Here is a tiny trained network, its code and every weight. The questions are about switching its units off for an input and a class, where a switched-off unit gives its printed mean instead of its output.

import numpy as np


def w(rows, s, z=0):
    codes = np.array(rows[::2]) - 128.0
    scale = np.full(codes.shape[1], s)
    scale[-1] = z or s
    return codes * scale


def norm(h):
    return h / np.sqrt((h * h).mean(-1, keepdims=True) + 1e-5)


def f(y):
    return np.maximum(y, 0)


def log_softmax(a):
    a = a - a.max(-1, keepdims=True)
    return a - np.log(np.exp(a).sum(-1, keepdims=True))


def net(x, mask):
    res = np.array(x, float).reshape(1, 7) / 4 @ E
    u = 0
    for l in range(4):
        y = f(norm(res) @ A[l][:, :-1].T + A[l][:, -1])
        res = res + np.where(mask[u : u + 3], y, B[l][:, -1]) @ B[l][:, :-1]
        u += 3
    return log_softmax(norm(res)[-1] @ U[:, :-1].T + U[:, -1])


A, B = {}, {}
E = w([
[58,124,74,61,104,225,93,27,135],'x0',
[124,125,124,128,131,129,123,132,121],'x1',
[123,130,126,125,129,125,126,128,126],'x2',
[136,128,135,123,133,136,116,129,131],'x3',
[130,128,125,132,127,123,140,124,130],'x4',
[160,92,91,101,32,68,73,104,63],'x5',
[131,254,116,176,131,162,104,107,104],'x6',
],0.0028)
A[0] = w([
[91,75,103,74,180,237,156,113,253,5],'0.n0',
[124,96,83,69,57,88,65,90,56,33],'0.n1',
[181,49,186,176,160,44,184,255,125,103],'0.n2',
],0.0031,0.003)
B[0] = w([
[24,33,95,105,143,1,22,16,4,182],'0.n0',
[190,141,127,154,125,232,195,249,223,207],'0.n1',
[23,166,197,109,19,191,81,68,51,253],'0.n2',
],0.0026,0.0036)
A[1] = w([
[108,21,189,115,129,83,147,206,164,140],'1.n0',
[123,2,66,64,157,143,149,121,218,61],'1.n1',
[60,129,198,157,177,158,130,134,143,253],'1.n2',
],0.0044,0.0013)
B[1] = w([
[57,174,97,106,85,230,173,3,58,250],'1.n0',
[165,138,45,97,143,63,23,189,245,255],'1.n1',
[115,207,127,93,185,108,186,110,198,246],'1.n2',
],0.0049,0.0031)
A[2] = w([
[252,144,108,191,68,12,12,174,52,53],'2.n0',
[51,128,119,84,177,94,118,15,133,3],'2.n1',
[206,213,175,167,159,47,149,201,117,136],'2.n2',
],0.0038,0.0018)
B[2] = w([
[14,69,111,48,190,128,93,3,113,250],'2.n0',
[138,140,193,148,168,77,150,128,58,237],'2.n1',
[204,65,34,169,207,34,118,166,199,229],'2.n2',
],0.0047,0.0027)
A[3] = w([
[151,182,98,121,163,219,123,70,126,2],'3.n0',
[165,110,90,157,3,178,47,99,30,206],'3.n1',
[115,196,161,119,157,172,162,99,97,79],'3.n2',
],0.0052,0.0023)
B[3] = w([
[96,59,209,119,58,71,196,124,53,166],'3.n0',
[246,88,196,217,150,142,160,254,129,253],'3.n1',
[105,142,120,101,32,214,117,106,115,194],'3.n2',
],0.0049)
U = w([
[3,238,234,47,36,227,249,19,27,141],'0',
[35,17,32,29,224,7,32,13,95,145],'1',
[253,14,228,220,6,196,214,236,15,239],'2',
[238,10,20,13,13,223,10,238,252,2],'3',
[222,240,98,235,240,35,237,209,208,43],'4',
],0.0054,0.0026)

Each question gives the input, the list of numbers given to net, and the class t.
The units are the neurons (one row each of A and B). Each row of codes is followed by its name. A weight is (code - 128) times the scale printed after its matrix; where a second scale follows, it is the last column's (A, B and U).
mask holds one flag per neuron, layer by layer. A switched-off neuron (its flag False) gives its mean, the last column of its row in B, instead of its output. The means were averaged over made-up inputs and are rounded, as every weight is.
A unit's drop is (log p(t) with every unit on - log p(t) with that unit switched off) / (log p(t) with every unit on - log p(t) with every unit switched off).
The circuit of an input: a set's keep is (log p(t) with only the set's units on - log p(t) with every unit switched off) / (log p(t) with every unit on - log p(t) with every unit switched off). Starting from all 12 units, units are removed one at a time, each time the one whose removal leaves the highest keep (on an exact tie, the one counted first), for as long as the keep stays at least 0.8.
units of the circuit, in order: the units of the circuit, biggest drop first
top k neurons: the k neurons with the biggest drops, biggest first
top k neurons in layer l: the k neurons of layer l with the biggest drops, biggest first
drop when u is switched off: that unit's drop, to one decimal
input [1,2,6,-2,8,2,-2], class 3: top neuron in layer 1 => 1.n1
input [-8,5,2,-2,-1,-8,-2], class 0: units of the circuit, in order => 1.n0, 3.n1
input [0,5,1,2,-3,2,4], class 1: units of the circuit, in order => 1.n0, 2.n0
input [0,-4,1,-1,5,5,4], class 1: top 3 neurons => 1.n0, 0.n2, 2.n0
input [-3,1,-3,-2,-5,8,7], class 1: top 2 neurons => 2.n0, 1.n0
input [8,-2,5,4,-4,-8,0], class 1: top 2 neurons => 0.n0, 0.n2
input [0,-3,-8,6,-5,2,-3], class 2: top 2 neurons => 1.n0, 3.n1
input [0,-6,8,4,4,-2,-8], class 0: top 2 neurons => 1.n0, 0.n2
input [0,2,7,-3,5,2,-2], class 2: units of the circuit, in order => 1.n2, 3.n1
input [0,-6,4,1,-1,4,-2], class 2: top 4 neurons => 1.n0, 3.n1, 2.n2, 1.n2
input [4,6,-3,8,-1,-6,-2], class 1: top 2 neurons => 0.n0, 3.n1
input [6,-7,2,-2,-8,8,-4], class 3: units of the circuit, in order => 1.n1, 0.n1
input [6,-5,-8,6,-5,1,3], class 2: top 3 neurons => 1.n2, 3.n1, 2.n0
input [4,-1,-7,8,8,7,8], class 2: top neuron => 3.n1
input [1,-1,8,8,-6,6,7], class 2: top 2 neurons => 1.n1, 3.n1
input [8,-5,-8,-7,8,8,-2], class 3: top 4 neurons => 1.n1, 0.n2, 1.n0, 0.n1
input [5,-6,1,4,-5,-2,-1], class 1: top 2 neurons in layer 0 => 0.n2, 0.n0
input [8,5,8,4,1,1,6], class 2: top 2 neurons in layer 1 => 1.n2, 1.n0
input [4,4,-7,-4,4,1,3], class 2: top 2 neurons => 1.n2, 3.n1
input [-8,0,-2,3,-4,5,3], class 1: units of the circuit, in order => 2.n0
input [8,-7,5,-5,-7,3,-5], class 3: drop when 2.n0 is switched off => 0.2
input [-8,-4,6,0,1,7,5], class 1: drop when 2.n0 is switched off => 0.7
input [-8,3,-6,2,-2,7,5], class 1: drop when 2.n0 is switched off => 0.8
